Below is a small trained network, with its code and all its weights. Each question gives an input and a target symbol and asks what happens when units are switched off, that is, made to give their printed mean instead of their output.

import numpy as np


def w(rows, s, z=0):
    codes = np.array(rows[::2]) - 128.0
    scale = np.full(codes.shape[1], s)
    scale[-1] = z or s
    return codes * scale


def norm(h):
    return h / np.sqrt((h * h).mean(-1, keepdims=True) + 1e-5)


def f(y):
    return np.maximum(y, 0)


def softmax(a):
    e = np.exp(a - a.max(-1, keepdims=True))
    return e / e.sum(-1, keepdims=True)


def log_softmax(a):
    a = a - a.max(-1, keepdims=True)
    return a - np.log(np.exp(a).sum(-1, keepdims=True))


def net(x, mask):
    ids = ['αγδεζηξπστφψω'.index(c) for c in x.split()]
    T = len(ids)
    res = E[ids] + P[:T]
    u = 0
    for l in range(2):
        r = norm(res)
        for j in range(2):
            rows = slice(2 * j, 2 * j + 2)
            q, k, v = (r @ M[l][rows].T for M in (Q, K, V))
            z = softmax(np.where(np.tri(T) > 0, q @ k.T / 2**0.5, -1e9)) @ v
            o = O[l][rows]
            res = res + np.where(mask[u + j], z, o[:, -1]) @ o[:, :-1]
        u += 2
        y = f(norm(res) @ A[l][:, :-1].T + A[l][:, -1])
        res = res + np.where(mask[u : u + 16], y, B[l][:, -1]) @ B[l][:, :-1]
        u += 16
    return log_softmax(norm(res)[-1] @ U[:, :-1].T + U[:, -1])


Q, K, V, O, A, B = {}, {}, {}, {}, {}, {}
E = w([
[140,110,115,104,171,128,98,71],'α',
[153,162,167,101,187,98,131,113],'γ',
[169,122,74,101,190,113,119,127],'δ',
[117,128,109,120,216,167,125,132],'ε',
[152,195,205,96,168,95,127,171],'ζ',
[107,149,60,107,179,193,74,174],'η',
[137,195,220,74,76,147,102,83],'ξ',
[102,179,182,116,189,170,92,114],'π',
[188,161,191,78,74,79,147,89],'σ',
[9,86,161,84,148,123,171,167],'τ',
[75,113,110,73,20,184,141,147],'φ',
[152,99,53,77,126,91,158,220],'ψ',
[20,129,147,40,100,86,3,163],'ω',
],0.016)
P = w([
[193,125,89,171,139,102,69,123],'0',
[206,183,103,78,147,141,120,120],'1',
[175,199,90,131,121,103,112,127],'2',
[152,72,142,241,125,86,77,117],'3',
[187,93,176,83,153,182,123,147],'4',
[113,209,82,126,118,87,206,117],'5',
[88,124,138,246,127,45,161,139],'6',
[134,77,229,123,123,161,125,170],'7',
[116,143,132,71,132,153,167,181],'8',
],0.013)
Q[0] = w([
[99,216,74,79,138,113,156,100],'0.h0',
[88,165,94,254,88,36,108,110],'0.h0',
[135,134,128,12,149,168,160,120],'0.h1',
[99,209,67,153,139,89,133,96],'0.h1',
],0.012)
K[0] = w([
[131,71,150,248,107,107,82,136],'0.h0',
[174,67,170,77,148,176,106,146],'0.h0',
[94,149,121,184,120,99,149,136],'0.h1',
[153,79,162,128,135,153,121,148],'0.h1',
],0.017)
V[0] = w([
[177,177,75,174,163,167,186,223],'0.h0',
[115,160,129,125,55,131,119,200],'0.h0',
[111,156,183,140,143,112,115,111],'0.h1',
[147,76,125,56,114,2,149,143],'0.h1',
],0.011)
O[0] = w([
[44,208,42,102,133,69,199,70,104],'0.h0',
[172,255,101,226,105,126,153,179,2],'0.h0',
[95,204,209,177,173,89,115,106,133],'0.h1',
[236,101,102,123,151,126,158,196,163],'0.h1',
],0.0091,0.0051)
A[0] = w([
[163,152,168,144,190,25,78,81,121],'0.n0',
[215,207,74,217,63,101,121,148,32],'0.n1',
[158,107,171,75,74,71,192,132,204],'0.n2',
[56,186,94,152,109,96,59,113,36],'0.n3',
[123,163,106,130,111,114,243,109,93],'0.n4',
[178,115,138,25,111,26,63,103,79],'0.n5',
[108,174,187,77,155,211,166,188,207],'0.n6',
[92,136,158,65,69,80,105,218,70],'0.n7',
[51,130,119,102,96,93,135,219,2],'0.n8',
[63,156,154,113,107,115,97,77,15],'0.n9',
[129,111,131,117,209,82,217,183,210],'0.n10',
[179,175,147,81,177,132,104,70,233],'0.n11',
[175,148,120,253,139,200,198,110,85],'0.n12',
[113,118,100,125,2,208,144,109,112],'0.n13',
[137,50,75,134,140,85,104,73,146],'0.n14',
[76,98,96,168,253,133,78,148,113],'0.n15',
],0.0083,0.0037)
B[0] = w([
[113,163,108,146,164,241,129,120,212],'0.n0',
[56,164,146,59,158,224,167,153,192],'0.n1',
[102,64,122,178,147,184,201,71,205],'0.n2',
[151,195,158,96,134,108,129,177,153],'0.n3',
[124,179,126,151,99,82,128,213,159],'0.n4',
[135,133,124,154,195,191,132,158,246],'0.n5',
[56,107,128,199,123,92,113,102,208],'0.n6',
[153,154,170,165,170,136,134,154,166],'0.n7',
[93,127,136,178,102,109,131,190,145],'0.n8',
[143,162,190,91,52,144,128,82,156],'0.n9',
[89,132,1,102,146,218,123,93,203],'0.n10',
[77,176,134,147,155,178,133,75,255],'0.n11',
[146,207,174,87,22,176,195,205,172],'0.n12',
[61,103,93,253,124,149,86,30,166],'0.n13',
[134,204,102,57,154,225,167,157,226],'0.n14',
[100,166,144,73,175,154,130,66,199],'0.n15',
],0.0072,0.0071)
Q[1] = w([
[222,109,85,163,86,12,138,160],'1.h0',
[136,135,177,146,74,104,126,174],'1.h0',
[123,140,146,139,81,218,136,83],'1.h1',
[205,88,142,102,49,2,92,157],'1.h1',
],0.0087)
K[1] = w([
[201,185,8,126,150,181,2,64],'1.h0',
[175,96,88,80,74,101,114,134],'1.h0',
[78,109,207,103,175,26,101,187],'1.h1',
[170,168,39,140,179,145,38,54],'1.h1',
],0.0073)
V[1] = w([
[56,77,87,117,174,123,159,235],'1.h0',
[188,168,204,126,194,113,255,97],'1.h0',
[145,71,123,231,64,143,208,42],'1.h1',
[69,167,226,70,148,93,70,193],'1.h1',
],0.009)
O[1] = w([
[196,122,219,198,148,58,249,116,227],'1.h0',
[172,87,35,236,146,90,73,2,192],'1.h0',
[146,161,106,199,30,251,116,70,4],'1.h1',
[176,172,191,130,176,73,74,177,115],'1.h1',
],0.0094,0.002)
A[1] = w([
[157,153,144,60,154,175,155,123,108],'1.n0',
[168,158,186,115,127,73,99,188,98],'1.n1',
[175,143,159,208,131,159,49,113,72],'1.n2',
[164,130,93,156,157,138,146,140,120],'1.n3',
[111,200,132,89,121,181,83,114,108],'1.n4',
[109,45,173,98,124,189,127,99,68],'1.n5',
[224,142,152,185,122,168,120,160,144],'1.n6',
[155,106,155,125,91,73,111,187,203],'1.n7',
[126,206,102,134,125,71,188,82,135],'1.n8',
[105,116,150,122,144,70,108,198,160],'1.n9',
[104,81,148,191,128,149,126,137,153],'1.n10',
[112,199,56,140,111,90,125,86,67],'1.n11',
[143,7,158,115,180,141,95,112,3],'1.n12',
[186,80,82,104,80,174,90,72,115],'1.n13',
[48,79,136,162,100,111,139,142,151],'1.n14',
[148,128,129,112,193,155,175,105,133],'1.n15',
],0.012,0.0049)
B[1] = w([
[89,120,151,199,64,98,191,119,233],'1.n0',
[131,150,75,71,185,152,174,76,149],'1.n1',
[165,38,94,93,16,89,94,128,158],'1.n2',
[167,102,149,170,141,154,139,125,159],'1.n3',
[151,157,187,198,51,112,150,151,216],'1.n4',
[92,174,147,101,114,149,125,197,233],'1.n5',
[102,148,150,2,38,45,148,104,173],'1.n6',
[242,219,127,54,195,156,153,125,141],'1.n7',
[129,50,130,108,78,124,82,195,181],'1.n8',
[227,167,76,110,146,98,81,114,152],'1.n9',
[186,160,107,130,140,158,111,151,175],'1.n10',
[158,51,131,151,99,74,72,223,162],'1.n11',
[57,129,86,171,116,139,107,167,219],'1.n12',
[196,103,149,106,126,165,140,147,183],'1.n13',
[171,177,178,147,168,149,162,91,162],'1.n14',
[129,91,130,165,99,58,90,118,255],'1.n15',
],0.0084,0.0095)
U = w([
[103,56,187,86,152,192,96,178,175],'α',
[117,185,122,162,203,194,156,47,145],'γ',
[108,122,52,92,136,134,188,95,146],'δ',
[2,132,106,68,108,95,150,65,120],'ε',
[110,155,102,255,142,87,92,151,134],'ζ',
[53,132,82,97,79,69,88,189,79],'η',
[135,148,155,133,71,131,21,141,50],'ξ',
[74,203,198,143,127,123,53,66,4],'π',
[199,75,105,156,89,134,87,102,243],'σ',
[158,85,196,166,132,84,221,126,47],'τ',
[103,212,153,138,68,200,169,175,171],'φ',
[116,92,40,127,102,111,197,196,79],'ψ',
[187,161,149,63,160,112,131,149,244],'ω',
],0.0099,0.0032)

Each question gives the input, a string of symbols that net reads in full, and the target symbol t.
The units are the heads (2 rows each of Q, K, V and O) and the neurons (one row each of A and B). Each row of codes is followed by its name. A weight is (code - 128) times the scale printed after its matrix; where a second scale follows, it is the last column's (O, A, B and U).
mask holds one flag per unit, layer by layer, with each layer's heads first. A switched-off unit (its flag False) gives its mean, the last column of its rows in O or B, instead of its output. The means were averaged over made-up inputs and are rounded, as every weight is.
A unit's drop is (log p(t) with every unit on - log p(t) with that unit switched off) / (log p(t) with every unit on - log p(t) with every unit switched off).
The circuit of an input: a set's keep is (log p(t) with only the set's units on - log p(t) with every unit switched off) / (log p(t) with every unit on - log p(t) with every unit switched off). Starting from the 12 units with the biggest drops (on a tie, the unit counted first), units are removed one at a time, each time the one whose removal leaves the highest keep (on an exact tie, the one counted first), for as long as the keep stays at least 0.8.
circuit, biggest first: the units of the circuit, biggest drop first
unit that matters most: the unit with the biggest drop
top k neurons: the k neurons with the biggest drops, biggest first
k most important neurons of layer l: the k neurons of layer l with the biggest drops, biggest first
heads that matter: for each layer, one digit per head in row order, 1 if its drop is at least 0.15 and else 0, layers parted by /
drop of u: that unit's drop, to one decimal
input α γ ε ξ α γ α γ, target γ: unit that matters most	0.h0
input ε α σ, target σ: circuit, biggest first	1.h0, 1.n13
input φ φ α α σ α ω ξ ε, target ω: heads that matter	10 / 01
input ε ε α α α φ ε γ, target φ: heads that matter	10 / 00
input ψ φ φ, target ψ: circuit, biggest first	0.h0, 0.h1, 1.n11
input φ α α φ φ φ ε α, target φ: heads that matter	00 / 00
input τ ψ φ ε ε α, target ε: heads that matter	11 / 00
input α ζ φ ε, target φ: circuit, biggest first	0.n12, 0.h0
input ψ γ ω α π ζ, target α: heads that matter	10 / 00
input ζ φ ε π α ψ φ ζ, target ψ: heads that matter	11 / 00
input η γ γ, target η: circuit, biggest first	0.h0, 1.n8
input α σ τ, target α: heads that matter	10 / 00
input α ζ ζ α, target ζ: 2 most important neurons of layer 1	1.n11, 1.n8
input α α σ ζ ε ζ ξ σ, target σ: circuit, biggest first	1.h0
input φ σ γ φ α δ, target φ: circuit, biggest first	0.h0, 0.n1
input α σ α δ, target σ: heads that matter	10 / 10
input α δ τ τ ζ, target τ: heads that matter	00 / 10
input γ α α α π α γ, target π: heads that matter	01 / 00
input ζ ω α, target ω: heads that matter	00 / 01
input π α φ φ γ ω η ζ, target ω: unit that matters most	1.h1
input α γ α δ γ α ζ, target γ: 2 most important neurons of layer 0	0.n10, 0.n0
input φ γ φ φ τ ξ ζ ω, target ω: heads that matter	00 / 00
input α ζ τ φ α α ζ, target α: top 2 neurons	0.n10, 1.n4
input φ α α σ, target α: 2 most important neurons of layer 0	0.n12, 0.n1
input ω φ ψ ω α α γ ω, target ω: top 2 neurons	1.n9, 1.n7
input ε ζ α γ α α α, target α: drop of 0.h0	1.2
input π α α, target π: unit that matters most	0.h1
input γ η ε ω α φ γ π, target φ: drop of 0.n4	0.0
input α α γ α α, target γ: drop of 0.h1	0.1
